Here is a tiny trained network, its code and every weight. The questions are about switching its units off for an input and a class, where a switched-off unit gives its printed mean instead of its output.

import numpy as np


def w(rows, s, z=0):
    codes = np.array(rows[::2]) - 128.0
    scale = np.full(codes.shape[1], s)
    scale[-1] = z or s
    return codes * scale


def norm(h):
    return h / np.sqrt((h * h).mean(-1, keepdims=True) + 1e-5)


def f(y):
    return np.maximum(y, 0)


def log_softmax(a):
    a = a - a.max(-1, keepdims=True)
    return a - np.log(np.exp(a).sum(-1, keepdims=True))


def net(x, mask):
    res = np.array(x, float).reshape(1, 2) / 4 @ E
    u = 0
    for l in range(2):
        y = f(norm(res) @ A[l][:, :-1].T + A[l][:, -1])
        res = res + np.where(mask[u : u + 14], y, B[l][:, -1]) @ B[l][:, :-1]
        u += 14
    return log_softmax(norm(res)[-1] @ U[:, :-1].T + U[:, -1])


A, B = {}, {}
E = w([
[157,204,50,26,178],'x0',
[24,50,2,95,167],'x1',
],0.0054)
A[0] = w([
[132,149,64,29,178,72],'0.n1',
[150,156,66,14,185,100],'0.n2',
[74,149,101,49,2,2],'0.n3',
[126,143,154,170,99,166],'0.n4',
[137,178,180,105,133,39],'0.n5',
[125,68,60,170,42,127],'0.n6',
[155,161,158,113,140,53],'0.n7',
[188,54,178,45,132,46],'0.n8',
[151,214,195,134,205,96],'0.n9',
[179,131,151,118,184,46],'0.n10',
[163,153,122,143,123,76],'0.n11',
[155,192,96,102,194,61],'0.n12',
[98,119,124,94,109,143],'0.n13',
[168,147,129,113,207,78],'0.n14',
],0.0074,0.005)
B[0] = w([
[152,190,145,168,160,230],'0.n1',
[115,35,138,147,103,255],'0.n2',
[253,10,64,222,61,128],'0.n3',
[156,175,85,169,162,195],'0.n4',
[173,192,132,219,120,153],'0.n5',
[171,179,143,133,136,190],'0.n6',
[84,59,144,167,60,148],'0.n7',
[156,179,87,126,210,128],'0.n8',
[118,232,117,113,180,202],'0.n9',
[98,67,96,173,80,139],'0.n10',
[52,72,148,110,51,140],'0.n11',
[130,38,109,105,107,183],'0.n12',
[189,131,162,124,105,161],'0.n13',
[140,82,125,93,96,157],'0.n14',
],0.0071,0.0055)
A[1] = w([
[2,156,54,115,167,110],'1.n1',
[20,97,80,131,167,217],'1.n2',
[134,155,119,158,117,159],'1.n3',
[46,173,96,144,176,106],'1.n4',
[162,120,13,189,115,167],'1.n5',
[152,124,159,89,235,1],'1.n6',
[71,112,185,170,131,41],'1.n7',
[128,200,82,160,213,117],'1.n8',
[156,157,145,131,136,29],'1.n9',
[120,24,169,109,91,166],'1.n10',
[154,106,114,46,173,85],'1.n11',
[47,110,207,163,117,56],'1.n12',
[75,134,210,179,165,159],'1.n13',
[189,136,85,17,160,185],'1.n14',
],0.0096,0.0054)
B[1] = w([
[185,234,190,164,121,189],'1.n1',
[166,249,125,127,152,243],'1.n2',
[91,133,169,78,203,186],'1.n3',
[199,102,149,129,132,153],'1.n4',
[134,55,213,103,155,254],'1.n5',
[195,146,36,202,80,130],'1.n6',
[68,100,36,92,45,147],'1.n7',
[175,11,146,91,141,185],'1.n8',
[149,129,59,138,179,140],'1.n9',
[151,67,124,97,150,195],'1.n10',
[107,107,140,167,33,170],'1.n11',
[72,106,63,174,2,151],'1.n12',
[83,108,25,123,64,203],'1.n13',
[35,92,56,223,27,220],'1.n14',
],0.0074,0.007)
U = w([
[112,51,53,216,2,237],'0',
[255,214,187,207,141,255],'1',
[222,38,173,127,147,210],'2',
[60,217,100,50,156,1],'3',
[62,200,77,89,189,1],'4',
[33,210,74,60,202,1],'5',
[57,176,124,52,172,1],'6',
],0.0095,0.0054)

Each question gives the input, the list of numbers given to net, and the class t.
The units are the neurons (one row each of A and B). Each row of codes is followed by its name. A weight is (code - 128) times the scale printed after its matrix; where a second scale follows, it is the last column's (A, B and U).
mask holds one flag per neuron, layer by layer. A switched-off neuron (its flag False) gives its mean, the last column of its row in B, instead of its output. The means were averaged over made-up inputs and are rounded, as every weight is.
A unit's drop is (log p(t) with every unit on - log p(t) with that unit switched off) / (log p(t) with every unit on - log p(t) with every unit switched off).
The circuit of an input: a set's keep is (log p(t) with only the set's units on - log p(t) with every unit switched off) / (log p(t) with every unit on - log p(t) with every unit switched off). Starting from the 12 units with the biggest drops (on a tie, the unit counted first), units are removed one at a time, each time the one whose removal leaves the highest keep (on an exact tie, the one counted first), for as long as the keep stays at least 0.8.
units of the circuit, in order: the units of the circuit, biggest drop first
top k neurons: the k neurons with the biggest drops, biggest first
k most important neurons of layer l: the k neurons of layer l with the biggest drops, biggest first
drop when u is switched off: that unit's drop, to one decimal
input [1,0], class 2: units of the circuit, in order	(0.n2 1.n14)
input [8,5], class 0: units of the circuit, in order	(1.n14)
input [-2,-3], class 2: 4 most important neurons of layer 1	(1.n8 1.n14 1.n2 1.n1)
input [1,4], class 1: 2 most important neurons of layer 1	(1.n2 1.n1)
input [-3,-3], class 2: 4 most important neurons of layer 1	(1.n14 1.n2 1.n8 1.n1)
input [2,3], class 2: 2 most important neurons of layer 0	(0.n13 0.n9)
input [4,-1], class 0: top 2 neurons	(1.n14 0.n9)
input [-6,7], class 1: top 4 neurons	(0.n2 1.n2 1.n1 1.n14)
input [-1,-2], class 2: top 2 neurons	(1.n8 1.n2)
input [1,-1], class 2: 2 most important neurons of layer 1	(1.n14 1.n5)
input [-2,4], class 1: top 2 neurons	(0.n2 0.n1)
input [-2,-2], class 2: 3 most important neurons of layer 1	(1.n14 1.n8 1.n2)
input [-7,-5], class 0: 2 most important neurons of layer 1	(1.n13 1.n2)
input [7,0], class 0: top neuron	(1.n14)
input [-1,-3], class 2: 2 most important neurons of layer 1	(1.n8 1.n2)
input [0,0], class 2: top 2 neurons	(0.n14 0.n12)
input [3,8], class 1: top 2 neurons	(1.n1 1.n2)
input [-1,2], class 2: drop when 1.n8 is switched off	0.1
input [5,0], class 0: drop when 1.n14 is switched off	0.4
input [-3,6], class 1: drop when 0.n11 is switched off	0.0
input [1,5], class 1: top neuron	(1.n2)
